Below is a small trained network, with its code and all its weights. Each question gives an input and a target symbol and asks what happens when units are switched off, that is, made to give their printed mean instead of their output.

import numpy as np


def w(rows, s, z=0):
    codes = np.array(rows[::2]) - 128.0
    scale = np.full(codes.shape[1], s)
    scale[-1] = z or s
    return codes * scale


def f(y):
    return y / 2 * (1 + np.tanh(0.7978845608 * (y + 0.044715 * y**3)))


def softmax(a):
    e = np.exp(a - a.max(-1, keepdims=True))
    return e / e.sum(-1, keepdims=True)


def log_softmax(a):
    a = a - a.max(-1, keepdims=True)
    return a - np.log(np.exp(a).sum(-1, keepdims=True))


def net(x, mask):
    ids = ['αζηθλμτω'.index(c) for c in x.split()]
    T = len(ids)
    res = E[ids] + P[:T]
    r = res
    for j in range(2):
        rows = slice(4 * j, 4 * j + 4)
        q, k, v = (r @ M[0][rows].T for M in (Q, K, V))
        z = softmax(np.where(np.tri(T) > 0, q @ k.T / 4**0.5, -1e9)) @ v
        o = O[0][rows]
        res = res + np.where(mask[j], z, o[:, -1]) @ o[:, :-1]
    y = f(res @ A[0][:, :-1].T + A[0][:, -1])
    res = res + np.where(mask[2:14], y, B[0][:, -1]) @ B[0][:, :-1]
    return log_softmax(res[-1] @ U[:, :-1].T + U[:, -1])


Q, K, V, O, A, B = {}, {}, {}, {}, {}, {}
E = w([
[124,90,168],'α',
[143,131,185],'ζ',
[189,126,198],'η',
[138,129,150],'θ',
[78,110,153],'λ',
[71,59,168],'μ',
[1,106,167],'τ',
[224,138,112],'ω',
],0.0088)
P = w([
[153,93,151],'0',
[132,106,73],'1',
[76,183,190],'2',
[163,53,185],'3',
[121,59,42],'4',
[114,142,254],'5',
],0.018)
Q[0] = w([
[181,139,141],'head 1',
[179,155,90],'head 1',
[157,206,90],'head 1',
[163,117,136],'head 1',
[140,170,6],'head 2',
[93,90,125],'head 2',
[147,120,128],'head 2',
[191,27,104],'head 2',
],0.015)
K[0] = w([
[120,66,40],'head 1',
[144,141,75],'head 1',
[56,155,62],'head 1',
[150,3,205],'head 1',
[78,245,114],'head 2',
[77,43,108],'head 2',
[126,123,105],'head 2',
[62,109,83],'head 2',
],0.012)
V[0] = w([
[145,184,53],'head 1',
[185,101,255],'head 1',
[28,94,228],'head 1',
[202,129,43],'head 1',
[239,209,54],'head 2',
[248,122,125],'head 2',
[90,47,130],'head 2',
[160,50,222],'head 2',
],0.0084)
O[0] = w([
[72,76,160,39],'head 1',
[186,126,97,255],'head 1',
[154,236,139,203],'head 1',
[69,132,123,79],'head 1',
[254,145,137,58],'head 2',
[185,108,22,159],'head 2',
[52,93,115,187],'head 2',
[48,151,88,236],'head 2',
],0.0087,0.0082)
A[0] = w([
[73,123,84,62],'neuron 1',
[120,221,129,119],'neuron 2',
[102,121,127,107],'neuron 3',
[230,65,71,54],'neuron 4',
[131,48,117,255],'neuron 5',
[129,11,148,150],'neuron 6',
[93,74,145,88],'neuron 7',
[75,137,4,137],'neuron 8',
[143,111,122,143],'neuron 9',
[95,151,240,73],'neuron 10',
[95,176,165,132],'neuron 11',
[236,160,130,213],'neuron 12',
],0.015,0.0086)
B[0] = w([
[128,157,172,160],'neuron 1',
[120,85,78,221],'neuron 2',
[133,81,143,134],'neuron 3',
[86,75,159,227],'neuron 4',
[195,123,104,255],'neuron 5',
[143,97,35,193],'neuron 6',
[147,108,169,141],'neuron 7',
[96,153,157,254],'neuron 8',
[128,153,131,144],'neuron 9',
[199,147,249,171],'neuron 10',
[131,65,109,199],'neuron 11',
[120,184,194,250],'neuron 12',
],0.011,0.0096)
U = w([
[78,10,77,177],'α',
[129,139,89,220],'ζ',
[12,145,86,115],'η',
[187,137,134,195],'θ',
[229,63,162,102],'λ',
[85,46,194,13],'μ',
[216,128,216,4],'τ',
[195,222,119,136],'ω',
],0.011,0.0041)

Each question gives the input, a string of symbols that net reads in full, and the target symbol t.
The units are the heads (4 rows each of Q, K, V and O) and the neurons (one row each of A and B). Each row of codes is followed by its name. A weight is (code - 128) times the scale printed after its matrix; where a second scale follows, it is the last column's (O, A, B and U).
mask holds one flag per unit, heads first, then neurons. A switched-off unit (its flag False) gives its mean, the last column of its rows in O or B, instead of its output. The means were averaged over made-up inputs and are rounded, as every weight is.
A unit's drop is (log p(t) with every unit on - log p(t) with that unit switched off) / (log p(t) with every unit on - log p(t) with every unit switched off).
The circuit of an input: a set's keep is (log p(t) with only the set's units on - log p(t) with every unit switched off) / (log p(t) with every unit on - log p(t) with every unit switched off). Starting from the 12 units with the biggest drops (on a tie, the unit counted first), units are removed one at a time, each time the one whose removal leaves the highest keep (on an exact tie, the one counted first), for as long as the keep stays at least 0.8.
circuit, biggest first: the units of the circuit, biggest drop first
k most important neurons: the k neurons with the biggest drops, biggest first
heads that matter: for each layer, one digit per head in row order, 1 if its drop is at least 0.15 and else 0, layers parted by /
input μ μ λ, target μ: heads that matter -> 01
input η λ α η ω ω, target η: circuit, biggest first -> head 2; neuron 5
input θ ζ ω α ω τ, target α: heads that matter -> 11
input α ω θ, target α: circuit, biggest first -> neuron 2; neuron 12
input μ ω μ τ ζ, target η: circuit, biggest first -> neuron 8
input μ τ θ, target μ: circuit, biggest first -> neuron 10; head 2; neuron 11
input ζ ω θ μ η ω, target μ: 4 most important neurons -> neuron 10; neuron 5; neuron 6; neuron 11
input α λ α, target α: circuit, biggest first -> neuron 11; neuron 12
input τ ω λ, target τ: circuit, biggest first -> neuron 10; head 1
input τ τ μ, target τ: heads that matter -> 11
input τ θ λ, target τ: 3 most important neurons -> neuron 10; neuron 4; neuron 6
input α θ μ, target α: circuit, biggest first -> neuron 11; neuron 12
input α ω λ, target α: heads that matter -> 01
input τ θ ω, target τ: circuit, biggest first -> head 2; neuron 10
input τ ω ω, target τ: 3 most important neurons -> neuron 10; neuron 6; neuron 12
input α μ ω η ω λ, target η: 2 most important neurons -> neuron 5; neuron 10
input μ ζ ω η ω α, target η: circuit, biggest first -> head 2
input μ ζ μ α ω α, target α: circuit, biggest first -> head 2; neuron 12
input α α ω, target α: circuit, biggest first -> head 1; neuron 12
input η ω ω μ μ θ, target μ: 3 most important neurons -> neuron 10; neuron 5; neuron 11
input ω ω ζ, target ω: 2 most important neurons -> neuron 12; neuron 4
input ζ λ τ μ μ ω, target μ: 4 most important neurons -> neuron 10; neuron 5; neuron 11; neuron 6
input ω ω ζ α α τ, target α: most important neuron -> neuron 2
input η ω η, target η: circuit, biggest first -> head 2; neuron 5; neuron 10
input α ω ω ω α η, target ω: 2 most important neurons -> neuron 4; neuron 12
input τ τ θ, target τ: 2 most important neurons -> neuron 10; neuron 4
input η α α ω λ ω, target ω: 3 most important neurons -> neuron 4; neuron 11; neuron 12
input ω ω η μ τ, target η: most important neuron -> neuron 8
input μ τ μ, target μ: 2 most important neurons -> neuron 10; neuron 11
